Below is a small trained network, with its code and all its weights. Each question gives an input and a target symbol and asks what happens when units are switched off, that is, made to give their printed mean instead of their output.

import numpy as np


def w(rows, s, z=0):
    codes = np.array(rows[::2]) - 128.0
    scale = np.full(codes.shape[1], s)
    scale[-1] = z or s
    return codes * scale


def f(y):
    return np.maximum(y, 0)


def softmax(a):
    e = np.exp(a - a.max(-1, keepdims=True))
    return e / e.sum(-1, keepdims=True)


def log_softmax(a):
    a = a - a.max(-1, keepdims=True)
    return a - np.log(np.exp(a).sum(-1, keepdims=True))


def net(x, mask):
    ids = ['αδζηθμφ'.index(c) for c in x.split()]
    T = len(ids)
    res = E[ids] + P[:T]
    q, k, v = (res @ M[0].T for M in (Q, K, V))
    z = softmax(np.where(np.tri(T) > 0, q @ k.T / 4**0.5, -1e9)) @ v
    res = res + np.where(mask[0], z, O[0][:, -1]) @ O[0][:, :-1]
    y = f(res @ A[0][:, :-1].T + A[0][:, -1])
    res = res + np.where(mask[1:9], y, B[0][:, -1]) @ B[0][:, :-1]
    return log_softmax(res[-1] @ U[:, :-1].T + U[:, -1])


Q, K, V, O, A, B = {}, {}, {}, {}, {}, {}
E = w([
[75,149,81,166,156,94,138],'α',
[35,81,167,38,107,202,127],'δ',
[83,142,129,193,153,167,148],'ζ',
[6,97,99,57,107,116,145],'η',
[93,2,102,172,100,183,172],'θ',
[90,72,126,158,102,75,203],'μ',
[104,87,193,174,109,143,207],'φ',
],0.014)
P = w([
[212,135,97,76,216,153,196],'0',
[170,149,130,120,107,120,70],'1',
[131,100,145,168,179,118,109],'2',
[152,167,94,121,110,149,180],'3',
[117,138,165,152,67,117,69],'4',
[85,75,182,181,203,122,156],'5',
[116,174,108,120,92,169,245],'6',
[69,141,165,184,38,138,124],'7',
[61,72,194,148,217,115,162],'8',
[115,201,88,73,116,182,170],'9',
],0.011)
Q[0] = w([
[255,163,40,30,237,175,246],'head 0',
[13,81,191,169,176,95,39],'head 0',
[17,165,91,165,76,152,172],'head 0',
[74,79,149,129,254,105,173],'head 0',
],0.031)
K[0] = w([
[245,140,68,50,176,139,30],'head 0',
[4,118,118,124,121,162,138],'head 0',
[124,101,122,129,149,134,195],'head 0',
[72,160,142,15,134,142,76],'head 0',
],0.037)
V[0] = w([
[184,90,186,146,95,113,178],'head 0',
[107,168,113,129,137,3,153],'head 0',
[96,31,58,90,91,102,130],'head 0',
[156,64,66,194,109,149,123],'head 0',
],0.026)
O[0] = w([
[241,94,172,126,112,115,81,234],'head 0',
[173,206,126,86,72,198,206,114],'head 0',
[165,83,7,97,156,164,142,248],'head 0',
[166,196,66,168,158,117,43,143],'head 0',
],0.014,0.013)
A[0] = w([
[52,203,88,87,76,67,89,49],'neuron 0',
[74,249,173,142,52,144,182,66],'neuron 1',
[80,189,92,101,130,100,186,133],'neuron 2',
[112,133,143,179,87,149,96,166],'neuron 3',
[137,145,141,87,100,48,84,164],'neuron 4',
[20,199,222,141,126,113,120,4],'neuron 5',
[75,152,210,101,131,79,173,40],'neuron 6',
[44,111,159,175,164,140,106,119],'neuron 7',
],0.011,0.0043)
B[0] = w([
[169,111,165,118,155,157,193,140],'neuron 0',
[164,173,167,40,253,60,85,149],'neuron 1',
[91,163,163,185,162,182,108,195],'neuron 2',
[97,125,145,125,150,141,177,172],'neuron 3',
[102,125,148,154,132,210,135,208],'neuron 4',
[84,156,30,237,34,99,124,163],'neuron 5',
[137,141,74,183,127,140,88,159],'neuron 6',
[157,181,133,40,77,74,138,253],'neuron 7',
],0.012)
U = w([
[46,168,127,145,158,119,104,71],'α',
[12,105,116,109,121,85,118,187],'δ',
[26,156,103,181,96,109,99,110],'ζ',
[2,117,95,177,139,162,148,109],'η',
[46,116,88,171,152,123,70,29],'θ',
[116,165,86,117,85,145,137,147],'μ',
[42,106,187,196,112,139,83,252],'φ',
],0.0036,0.0046)

Each question gives the input, a string of symbols that net reads in full, and the target symbol t.
The units are the heads (4 rows each of Q, K, V and O) and the neurons (one row each of A and B). Each row of codes is followed by its name. A weight is (code - 128) times the scale printed after its matrix; where a second scale follows, it is the last column's (O, A, B and U).
mask holds one flag per unit, heads first, then neurons. A switched-off unit (its flag False) gives its mean, the last column of its rows in O or B, instead of its output. The means were averaged over made-up inputs and are rounded, as every weight is.
A unit's drop is (log p(t) with every unit on - log p(t) with that unit switched off) / (log p(t) with every unit on - log p(t) with every unit switched off).
The circuit of an input: a set's keep is (log p(t) with only the set's units on - log p(t) with every unit switched off) / (log p(t) with every unit on - log p(t) with every unit switched off). Starting from all 9 units, units are removed one at a time, each time the one whose removal leaves the highest keep (on an exact tie, the one counted first), for as long as the keep stays at least 0.8.
circuit, biggest first: the units of the circuit, biggest drop first
unit that matters most: the unit with the biggest drop
k most important neurons: the k neurons with the biggest drops, biggest first
drop of u: that unit's drop, to one decimal
input μ η δ, target δ: most important neuron : (neuron 7)
input α μ φ φ μ φ η, target α: circuit, biggest first : (neuron 1; head 0)
input α φ φ μ φ μ ζ, target α: circuit, biggest first : (neuron 1; head 0)
input η μ ζ μ φ δ ζ, target η: circuit, biggest first : (head 0; neuron 2)
input ζ φ δ φ φ φ α, target ζ: circuit, biggest first : (neuron 5; head 0)
input δ μ μ α, target δ: circuit, biggest first : (head 0; neuron 7)
input μ μ α, target α: circuit, biggest first : (head 0; neuron 1)
input φ μ φ μ δ, target φ: 2 most important neurons : (neuron 4; neuron 7)
input η μ φ μ μ μ, target η: 2 most important neurons : (neuron 2; neuron 7)
input δ μ δ μ ζ φ μ η φ, target η: 2 most important neurons : (neuron 2; neuron 7)
input α η δ φ, target α: 2 most important neurons : (neuron 1; neuron 2)
input μ μ μ φ α, target φ: 2 most important neurons : (neuron 4; neuron 7)
input μ μ δ μ δ μ μ ζ, target μ: drop of head 0 : 1.2
input μ φ θ, target θ: unit that matters most : head 0
input θ δ α α μ μ α, target θ: drop of head 0 : 0.9
input θ δ μ η, target θ: drop of head 0 : 0.9
